Each row has a class, written after it.
-20 -16 -66 -46 -3 -2 -28 -18 3 26 11 11 5 -13 -1 -20 -24 -4 47 15 -14 -27 -16 57 -12 11 -8 54 11 23 19 -11 -> <57>
23 -8 -11 -15 -17 -18 -19 17 -22 8 -1 34 31 -6 -4 22 -11 -15 -13 22 9 -23 -6 52 35 3 0 -18 -8 -16 -9 4 -> <168>
27 -6 -19 -15 -5 -18 -9 7 -21 -2 2 10 27 3 -13 13 -16 -3 4 20 18 -29 -5 11 -2 -2 -12 -30 19 -19 -10 5 -> <81>
5 -28 1 -21 1 17 -15 16 -34 -5 5 8 17 2 10 13 -29 7 -25 57 29 -54 17 64 41 10 -8 -2 -4 -26 -14 -4 -> <81>
-44 -41 -52 -14 -11 -6 -16 3 14 29 -1 19 6 -27 5 4 -24 6 36 23 -23 -25 -8 71 26 14 -22 45 46 18 24 -25 -> <57>
-38 -43 7 -3 -10 -78 -47 -39 22 -45 -23 27 7 6 71 -86 -61 -29 3 -6 55 -5 47 -23 8 -87 54 12 -24 5 6 68 -> <57>
13 -4 -6 -46 -2 -25 6 -18 -15 0 21 27 16 -2 16 -43 -15 11 -17 -19 -37 25 27 -14 24 3 12 -1 -18 12 -6 21 -> <119>
-14 -18 -56 -34 -12 -19 -19 -1 5 4 13 -3 7 -12 -1 -13 -23 -8 43 7 6 -24 -9 41 7 22 -3 29 19 22 21 -12 -> <57>
26 2 -12 -26 -11 -18 -6 -14 -20 -16 20 44 22 1 -13 27 -3 -14 -2 11 5 -6 -6 27 -5 19 8 -14 0 -25 -9 -3 -> <199>
-44 -61 -23 -45 5 -21 -13 8 -24 -2 11 44 -14 -29 8 -26 -5 57 -16 10 -9 -35 0 54 41 35 24 48 21 2 25 -10 -> <196>
37 0 -24 -25 -9 -19 -8 -8 -35 -4 -6 43 25 9 -15 20 -5 -8 -22 17 2 -29 -10 21 24 7 1 -23 -13 -15 -13 3 -> <58>
39 -10 -25 -7 -30 -30 -14 -1 -31 -4 19 29 39 8 3 27 -1 -52 -3 18 -2 -35 19 11 -5 19 -25 -33 13 -8 -4 4 -> <168>
-35 16 -68 -49 18 0 -32 12 -33 -5 23 -64 10 14 -20 -67 -59 43 33 14 -11 -25 -56 61 12 30 19 5 -15 26 38 2 -> <160>
-32 -26 -75 -39 -12 -27 -25 1 -11 6 18 -14 -5 -7 11 -24 -19 2 18 7 -19 -18 2 33 21 29 -6 51 18 25 14 -3 -> <199>
-35 -20 -81 -23 5 -5 -25 20 -18 31 27 -22 17 -7 0 -30 -7 -24 30 32 -17 -31 25 29 18 16 -37 60 34 21 11 -7 -> <115>
-49 -38 -22 -53 26 -6 -25 10 12 25 38 2 -3 -75 77 -6 4 13 55 24 10 -10 -26 57 -12 37 33 59 28 -22 12 -2 -> <115>
9 9 -20 -63 -3 0 -13 -44 -34 4 10 19 36 -9 21 -35 5 -23 20 7 -38 3 -1 7 -19 6 6 16 6 32 11 26 -> <127>
26 2 -22 -22 -11 -20 -8 2 -19 -1 -11 32 15 -1 -15 19 -10 -14 -29 -7 -12 -32 4 30 19 -4 -7 -32 -16 -8 3 1 -> <12>
10 46 -11 -42 0 -11 -15 -12 -40 53 11 -3 -7 -19 9 -35 -4 -17 -31 -40 -54 3 -29 -22 48 35 -7 -7 -27 19 -4 24 -> <5>
24 45 -13 15 -4 -6 19 12 -31 15 -24 18 57 16 -44 -10 -16 -15 3 20 -35 -38 -11 10 41 23 -32 -43 -1 -20 26 19 -> <81>
38 -23 -27 -3 -24 -32 -12 16 -25 -15 -1 13 12 18 -10 46 14 -34 -11 14 6 -17 16 -2 -6 6 -17 -34 11 -7 -5 -26 -> <5>
24 -17 -12 -17 0 -32 -15 19 -37 2 5 26 30 -1 7 2 -12 -10 -4 23 16 -38 7 32 18 7 0 -21 -2 -23 -2 4 -> <81>
-27 -33 -28 -16 -11 -4 -12 3 -10 34 2 -17 -10 -16 -2 -18 -13 2 38 18 0 -31 -7 41 8 24 -2 47 25 18 25 -29 -> <5>
-2 -4 -33 -82 12 19 6 -10 -24 17 7 -18 -16 -17 2 11 1 -1 48 -26 2 -19 -16 83 3 52 -7 18 22 26 15 -23 -> <127>
-2 -24 -29 -31 -2 -42 -19 -17 -27 -14 11 37 40 -13 -1 -40 8 30 -20 16 -39 -4 -1 -17 12 -2 20 41 -2 37 14 5 -> <58>
-22 -16 -48 -41 0 -4 -17 -11 -5 11 36 -2 7 -17 21 -4 -15 5 46 12 5 -33 -3 18 -21 15 6 23 58 12 21 -15 -> <119>
-12 -5 -2 -34 21 6 16 -30 -13 21 3 52 20 -4 -5 -47 16 30 -3 1 -60 10 28 10 -10 -17 -5 29 -17 -2 24 6 -> <5>
-22 -26 -58 -23 -11 -8 -21 -12 11 11 10 -11 -4 -15 13 -16 -20 -4 50 20 7 -37 -11 38 -3 18 3 55 23 17 20 -13 -> <58>
21 3 -11 -15 -10 -2 -4 -11 -29 -14 0 40 53 12 -9 21 -20 -33 -7 22 -14 -29 6 21 23 13 -6 -38 2 -37 -3 2 -> <57>
28 -33 -41 -30 -18 -33 0 3 -32 5 -4 14 14 3 4 19 4 -13 7 13 17 -36 4 48 25 0 -6 -24 2 -7 -9 1 -> <58>
1 -33 62 -26 9 29 11 7 10 16 -45 -69 -67 9 -1 -51 2 27 -23 -42 14 31 4 0 -18 -74 25 -33 -18 -19 -34 13 -> <127>
25 2 -16 -39 -23 -25 -13 -23 0 -1 -7 27 19 -2 3 -34 -25 8 -31 3 -42 15 6 -6 18 -9 7 -6 -39 5 -4 19 -> <5>
3 -8 -12 -38 -8 -18 0 -29 -2 -5 16 18 5 -11 16 -46 -27 22 -7 7 -24 19 19 -14 8 28 0 25 -20 10 -5 15 -> <160>
-23 -22 -55 -32 -1 -15 -32 19 -7 11 16 -22 -3 -8 7 -30 -13 -4 38 1 -5 -24 -5 37 16 10 6 40 16 22 21 -6 -> <81>
12 1 -11 -44 -19 -3 -1 -26 -1 -24 17 -3 5 -5 16 -11 -9 23 -17 1 -32 12 -6 0 6 13 17 -4 -22 32 0 20 -> <119>
28 -17 -23 -48 -18 -16 -29 -14 -34 -22 12 -14 15 12 15 -20 -1 -19 -24 5 -26 -3 12 1 13 6 7 -5 -23 44 -4 16 -> <196>
28 1 -16 -17 -14 -16 -18 7 -30 -4 3 23 30 7 -5 21 -14 -12 -23 16 -1 -22 -11 28 19 12 -6 -32 -10 -7 -11 10 -> <168>
8 -7 -78 -52 2 13 -29 30 -72 -4 20 1 44 42 -22 -11 -11 48 -49 35 -54 -21 -45 17 18 14 26 -43 -17 -8 -10 8 -> <115>
-5 -5 -1 -34 -11 6 -15 -31 -16 -8 14 21 16 -8 7 -18 -38 2 -39 2 -28 -10 2 17 26 -4 9 -11 -8 20 -5 16 -> <12>
20 0 -4 12 -7 -32 -56 17 -16 -6 10 40 58 1 0 12 -30 -71 -5 36 1 -30 20 56 21 -20 -19 -6 4 8 15 -14 -> <168>
-30 -24 -60 -39 13 -16 -11 -6 6 6 -5 27 2 -9 5 -38 -9 -2 41 23 -30 -10 2 45 10 9 -12 56 13 24 38 -5 -> <58>
-45 -14 -15 -34 32 6 -30 -23 21 62 -18 -13 -38 -33 34 -25 -56 -59 94 34 34 -21 -2 114 -17 -1 -51 67 21 22 26 -16 -> <5>
-38 -32 -82 -39 -12 -10 -38 -10 -2 7 30 8 7 -9 5 -34 -31 24 34 40 -9 -32 0 37 -11 12 -1 58 36 20 26 -14 -> <160>
22 2 -36 -56 -11 -4 -4 -15 -30 -18 -11 26 19 10 -8 21 19 -25 -6 10 -16 -29 -5 20 3 12 0 -29 -4 -7 2 21 -> <115>
-18 -25 -56 -34 -7 -17 -7 6 -1 15 10 -2 -1 -12 -11 -18 -39 22 22 20 -13 -13 -5 62 21 21 -17 32 10 5 8 -7 -> <119>
-1 0 -21 -39 2 -29 -2 -8 -15 5 3 45 12 -4 4 -54 -17 20 -7 -7 -26 3 2 -5 28 9 9 7 -13 4 9 35 -> <81>
-15 -6 7 -32 -5 -4 -19 -46 -16 -7 1 6 5 -10 15 -37 -17 -14 -18 4 -22 1 8 -20 2 -14 8 16 -10 -6 -9 31 -> <5>
65 -18 23 -15 -2 -22 -21 83 -10 0 -16 -26 -30 11 -19 4 7 -18 -89 19 -22 -89 33 63 3 8 -47 -84 -27 -13 34 -57 -> <115>
-34 2 -29 -40 -4 43 5 -40 -11 -19 -24 2 19 8 -15 1 -27 2 69 37 -6 -42 -36 52 6 54 14 39 21 10 39 10 -> <81>
-24 -13 -67 -35 -13 -5 -19 -10 4 39 -3 3 6 -8 8 -3 -16 15 45 15 6 -34 -3 53 16 5 1 56 39 43 22 -18 -> <199>
17 -10 -9 -9 16 -16 -21 -3 -27 13 -8 87 21 -6 -1 33 5 -12 -9 46 11 -46 -6 43 -1 2 -15 11 18 -1 14 -25 -> <58>
36 3 -9 -38 -35 -14 -11 -23 3 -1 13 -12 16 1 12 -29 -13 -1 -9 -1 -25 5 10 -24 -1 -6 21 -3 -19 37 -4 12 -> <119>
30 0 -22 -34 -10 -11 0 1 -31 -14 9 5 25 2 -23 24 -9 -33 -11 -7 -7 -30 9 44 16 1 -15 -52 -2 -15 -2 -2 -> <12>
-14 -32 -59 -48 -6 -6 -18 -16 -18 6 14 -1 5 -3 1 -13 -2 14 38 5 -10 -28 -5 25 -7 30 8 45 31 41 23 -12 -> <196>
-24 -17 -78 -41 -19 -28 -24 -5 9 1 3 3 19 -9 8 -17 -13 -13 31 -11 -24 -24 12 27 30 -2 -5 29 27 29 27 0 -> <57>
30 -2 -21 -30 -16 -18 0 0 -25 -6 7 45 25 6 -16 3 2 12 -15 21 -17 -9 -7 11 5 8 16 -16 -18 -18 -1 8 -> <119>
-1 -18 -21 -37 -18 -11 -8 -19 -6 -16 14 -7 -9 -8 9 -28 -11 0 -25 -8 -21 8 10 -11 8 -1 8 10 -22 27 -10 23 -> <12>
-14 -18 -54 -42 -10 -16 -21 6 -8 14 25 -28 -5 -19 8 -13 -19 -9 46 13 1 -21 -10 58 13 32 -2 45 12 35 18 -14 -> <119>
-48 0 16 -37 32 77 -33 26 -21 24 3 3 -42 3 16 23 6 27 -22 24 -26 2 -54 61 41 -4 27 5 28 51 22 -31 -> <119>
71 23 -6 -37 -4 4 3 3 -32 4 -30 18 12 34 -22 25 21 -33 -8 -6 -10 -33 12 35 7 3 -14 -38 -48 6 4 0 -> <81>
-14 -27 -13 -26 6 -30 -8 -6 -20 -6 8 -29 -14 10 0 -68 -2 12 -26 -41 -38 17 10 -14 19 -47 5 -19 -3 29 -2 23 -> <58>
-25 -28 -53 -45 -7 -14 -16 1 -13 12 18 -26 -9 -24 3 -20 -19 -11 38 9 3 -40 -9 45 -2 29 -5 30 29 32 27 -13 -> <12>
9 -8 -25 -40 7 -35 -9 36 -22 -8 6 22 38 3 71 -71 4 5 -13 43 -3 26 38 -45 29 -2 29 3 -21 13 13 38 -> <127>
1 -29 -38 -32 -6 -12 -26 13 2 -6 15 -23 -13 4 15 -11 -21 -1 25 -5 -24 -21 -9 22 -21 33 -2 5 20 28 24 -26 -> <81>
33 4 -14 -40 -19 -20 -17 4 -31 -13 12 0 14 -6 -19 10 3 -11 -18 7 3 -32 -16 15 5 12 12 -36 -9 -21 3 -6 -> <5>
20 -9 -51 -56 -2 -11 -4 -15 -8 -8 -13 11 4 20 31 -27 7 5 -3 0 -36 11 21 -29 -2 6 -1 2 -19 29 5 28 -> <196>
29 -31 -19 -34 -12 -24 -25 -1 0 -22 -16 4 10 7 17 19 -18 12 -4 -8 18 -18 9 35 6 -19 26 -7 -23 -4 -14 -1 -> <81>
-42 -24 -49 -66 31 -6 35 -12 -5 67 -7 27 -2 -35 30 -25 -3 32 86 -20 27 1 17 43 9 12 -20 41 83 13 14 -1 -> <127>
10 -14 -10 -38 -6 -12 -8 -9 -31 -17 5 -6 12 3 20 -31 11 0 -19 3 -23 16 11 -11 -2 1 8 5 -13 31 -5 21 -> <127>
8 -36 -3 -16 -15 -50 10 0 -30 -10 14 -13 39 -9 15 -58 7 37 0 -8 -16 1 21 0 22 -9 31 7 -32 19 4 34 -> <81>
36 12 4 -5 0 -3 -17 13 -11 1 0 9 22 3 -16 22 -5 -19 -2 23 -12 -15 -16 39 -16 5 -4 -25 -23 -16 13 -28 -> <5>
-37 -42 -44 -24 3 3 -16 14 -13 11 -7 -56 -51 -2 0 7 -5 -7 26 5 27 -32 -6 52 14 10 -35 20 47 41 8 -10 -> <196>
8 -34 -46 -29 -11 -58 1 -22 19 -10 16 -4 -45 -11 -12 -10 -56 36 -4 -52 40 -12 44 99 20 11 -36 35 -57 -2 -28 -2 -> <160>
19 -22 -6 -44 -23 -3 -12 -12 -2 -22 11 -26 -21 12 5 -19 8 3 -18 -16 -21 14 19 -30 -5 -4 23 12 -12 46 -6 -4 -> <119>
4 4 10 -2 -13 18 2 -18 -25 -17 18 28 46 5 -15 18 -19 7 -13 23 -27 -21 -17 29 5 5 15 -50 5 -48 7 -2 -> <5>
